Below is a small trained network, with its code and all its weights. Each question gives an input and a target symbol and asks what happens when units are switched off, that is, made to give their printed mean instead of their output.

import numpy as np


def w(rows, s, z=0):
    codes = np.array(rows[::2]) - 128.0
    scale = np.full(codes.shape[1], s)
    scale[-1] = z or s
    return codes * scale


def f(y):
    return y / 2 * (1 + np.tanh(0.7978845608 * (y + 0.044715 * y**3)))


def softmax(a):
    e = np.exp(a - a.max(-1, keepdims=True))
    return e / e.sum(-1, keepdims=True)


def log_softmax(a):
    a = a - a.max(-1, keepdims=True)
    return a - np.log(np.exp(a).sum(-1, keepdims=True))


def net(x, mask):
    ids = ['αβγδζηθμφψ'.index(c) for c in x.split()]
    T = len(ids)
    res = E[ids] + P[:T]
    u = 0
    for l in range(2):
        q, k, v = (res @ M[l].T for M in (Q, K, V))
        z = softmax(np.where(np.tri(T) > 0, q @ k.T / 2**0.5, -1e9)) @ v
        res = res + np.where(mask[u], z, O[l][:, -1]) @ O[l][:, :-1]
        u += 1
        y = f(res @ A[l][:, :-1].T + A[l][:, -1])
        res = res + np.where(mask[u : u + 8], y, B[l][:, -1]) @ B[l][:, :-1]
        u += 8
    return log_softmax(res[-1] @ U[:, :-1].T + U[:, -1])


Q, K, V, O, A, B = {}, {}, {}, {}, {}, {}
E = w([
[136,140,73,220,132,151,161,183,104],'α',
[22,135,192,53,178,131,180,174,140],'β',
[175,94,53,146,162,166,118,114,124],'γ',
[233,131,189,149,222,114,117,151,145],'δ',
[103,140,164,132,51,157,140,141,109],'ζ',
[145,112,129,110,9,176,96,47,101],'η',
[118,66,83,61,252,149,95,103,153],'θ',
[130,121,238,100,157,176,43,182,164],'μ',
[111,128,134,157,150,40,122,73,114],'φ',
[81,84,75,99,162,226,92,164,142],'ψ',
],0.02)
P = w([
[107,150,115,121,124,119,103,121,139],'0',
[119,101,132,138,114,119,161,140,154],'1',
[109,107,121,128,106,107,149,154,220],'2',
[117,166,127,133,149,141,113,94,70],'3',
[147,193,55,78,86,101,97,149,153],'4',
[103,85,167,173,151,128,155,101,124],'5',
[157,56,139,111,83,98,136,157,85],'6',
[143,200,88,97,120,136,98,112,67],'7',
[63,101,175,204,199,150,159,70,157],'8',
[136,40,163,151,118,115,176,117,82],'9',
[141,230,61,77,107,112,61,137,112],'10',
[142,169,127,121,151,148,123,89,8],'11',
[127,44,151,135,97,95,156,148,145],'12',
[129,44,180,161,139,130,192,95,53],'13',
],0.014)
Q[0] = w([
[119,254,108,115,159,155,91,94,87],'0.h1',
[101,110,169,172,170,181,133,89,70],'0.h1',
],0.022)
K[0] = w([
[109,6,184,200,128,151,184,93,182],'0.h1',
[126,31,167,138,141,133,134,143,5],'0.h1',
],0.014)
V[0] = w([
[157,125,2,167,105,156,156,105,83],'0.h1',
[185,102,130,120,211,121,74,111,200],'0.h1',
],0.0086)
O[0] = w([
[112,229,85,119,156,156,143,109,207,1],'0.h1',
[123,109,156,172,182,179,248,75,125,110],'0.h1',
],0.014,0.0072)
A[0] = w([
[252,146,120,213,189,66,116,133,158,237],'0.n1',
[150,119,18,254,103,94,120,138,119,143],'0.n2',
[128,64,139,144,96,196,118,150,72,178],'0.n3',
[134,105,175,133,232,151,93,96,134,243],'0.n4',
[143,141,83,101,51,100,142,90,142,233],'0.n5',
[179,92,41,181,107,116,104,34,144,128],'0.n6',
[76,174,140,114,16,151,160,92,69,252],'0.n7',
[119,106,103,143,101,82,77,185,128,69],'0.n8',
],0.008,0.0032)
B[0] = w([
[102,154,89,116,115,83,139,167,2,149],'0.n1',
[137,174,215,140,207,159,113,119,97,140],'0.n2',
[79,99,95,195,138,126,132,129,158,251],'0.n3',
[192,135,91,57,55,109,138,158,149,190],'0.n4',
[65,121,165,158,150,165,60,73,88,134],'0.n5',
[121,101,164,48,227,191,126,76,67,138],'0.n6',
[110,122,171,131,118,86,158,130,242,173],'0.n7',
[154,148,147,173,218,123,103,166,166,198],'0.n8',
],0.009,0.015)
Q[1] = w([
[15,116,141,101,135,73,1,201,96],'1.h1',
[68,12,180,128,145,109,111,202,82],'1.h1',
],0.0067)
K[1] = w([
[89,159,221,163,126,106,131,90,140],'1.h1',
[90,141,216,34,59,1,178,155,125],'1.h1',
],0.0076)
V[1] = w([
[129,108,10,162,120,254,100,170,104],'1.h1',
[113,46,73,89,115,144,77,47,215],'1.h1',
],0.0039)
O[1] = w([
[88,158,153,147,155,146,95,174,2,1],'1.h1',
[115,206,168,93,63,105,125,82,101,104],'1.h1',
],0.013,0.0026)
A[1] = w([
[132,104,129,86,175,183,65,152,47,223],'1.n1',
[170,48,166,139,32,211,197,115,73,4],'1.n2',
[158,231,117,93,146,175,116,110,187,102],'1.n3',
[98,104,114,44,1,195,176,34,136,122],'1.n4',
[103,109,42,60,144,75,134,46,103,123],'1.n5',
[56,126,141,73,170,92,147,185,105,168],'1.n6',
[152,127,143,153,39,225,95,186,99,169],'1.n7',
[182,185,114,106,112,214,220,100,155,59],'1.n8',
],0.0072,0.0045)
B[1] = w([
[138,142,133,110,138,127,141,95,188,202],'1.n1',
[132,175,166,135,56,229,73,132,124,180],'1.n2',
[68,206,149,233,114,173,179,29,61,175],'1.n3',
[144,168,11,81,91,96,147,147,48,169],'1.n4',
[88,152,127,152,134,2,128,112,230,139],'1.n5',
[96,91,166,108,158,209,89,99,80,247],'1.n6',
[42,105,132,89,168,65,74,128,187,151],'1.n7',
[206,158,162,153,205,52,40,197,58,168],'1.n8',
],0.0079,0.011)
U = w([
[96,177,132,212,177,113,147,167,88,1],'α',
[32,127,167,31,147,125,183,146,97,173],'β',
[207,120,144,117,179,189,168,63,149,125],'γ',
[169,164,126,117,100,103,144,180,73,146],'δ',
[59,196,133,191,65,67,185,154,162,138],'ζ',
[124,104,134,130,66,154,109,47,81,81],'η',
[157,141,85,56,136,91,228,89,202,238],'θ',
[180,189,194,80,113,175,58,168,184,116],'μ',
[77,85,133,153,170,35,144,89,100,139],'φ',
[49,151,2,152,137,171,100,170,116,99],'ψ',
],0.0068,0.0074)

Each question gives the input, a string of symbols that net reads in full, and the target symbol t.
The units are the heads (2 rows each of Q, K, V and O) and the neurons (one row each of A and B). Each row of codes is followed by its name. A weight is (code - 128) times the scale printed after its matrix; where a second scale follows, it is the last column's (O, A, B and U).
mask holds one flag per unit, layer by layer, with each layer's heads first. A switched-off unit (its flag False) gives its mean, the last column of its rows in O or B, instead of its output. The means were averaged over made-up inputs and are rounded, as every weight is.
A unit's drop is (log p(t) with every unit on - log p(t) with that unit switched off) / (log p(t) with every unit on - log p(t) with every unit switched off).
The circuit of an input: a set's keep is (log p(t) with only the set's units on - log p(t) with every unit switched off) / (log p(t) with every unit on - log p(t) with every unit switched off). Starting from the 12 units with the biggest drops (on a tie, the unit counted first), units are removed one at a time, each time the one whose removal leaves the highest keep (on an exact tie, the one counted first), for as long as the keep stays at least 0.8.
circuit, biggest first: the units of the circuit, biggest drop first
top k neurons: the k neurons with the biggest drops, biggest first
top k neurons in layer l: the k neurons of layer l with the biggest drops, biggest first
input θ δ μ β μ ζ β φ β β ψ δ β β, target γ: top 2 neurons	[0.n1; 0.n4]
input μ β ζ, target η: top neuron in layer 1	[1.n2]
input ψ μ α β α δ ζ φ, target γ: circuit, biggest first	[0.h1; 1.n2]
input ψ β β ζ μ, target φ: circuit, biggest first	[0.h1; 0.n3]
input β β γ θ, target θ: circuit, biggest first	[0.n4; 1.h1]
input δ β δ β μ β β, target η: circuit, biggest first	[0.h1; 1.n2; 0.n8]
input θ θ φ φ, target δ: top 3 neurons in layer 1	[1.n8; 1.n4; 1.n2]
input β β γ β μ β ψ ψ μ α β β γ ζ, target ζ: circuit, biggest first	[0.n7; 1.n6]
input ψ β ψ γ μ β β γ β ζ ψ β η η, target φ: circuit, biggest first	[0.n7; 0.n3; 0.n4]
input ψ β γ β β β ψ β β ζ β ψ, target μ: circuit, biggest first	[0.h1; 1.n1]
input α ζ β, target ψ: circuit, biggest first	[0.h1; 1.h1]
input ζ β β ψ β ζ β α, target μ: circuit, biggest first	[0.h1; 0.n2]
input β γ ψ η μ β, target ζ: top 3 neurons in layer 0	[0.n7; 0.n1; 0.n6]
input μ ψ β β ψ μ μ ψ β ψ β ψ, target β: top 4 neurons	[0.n3; 1.n7; 0.n8; 1.n1]
input μ β ζ γ β, target μ: circuit, biggest first	[0.h1; 0.n3]
input α ψ ζ β η β β α φ μ β, target θ: circuit, biggest first	[1.h1; 0.h1]
input ψ ψ β μ, target β: top 2 neurons	[1.n7; 0.n4]
input θ β ζ ζ γ δ β, target α: top 2 neurons	[1.n8; 1.n3]
input ψ β δ β φ α β δ β β, target γ: top 3 neurons in layer 0	[0.n1; 0.n4; 0.n3]
input ψ α ψ β γ ψ β δ φ θ, target θ: top 3 neurons in layer 1	[1.n5; 1.n6; 1.n3]
input β δ μ δ δ, target δ: top 2 neurons in layer 0	[0.n1; 0.n4]
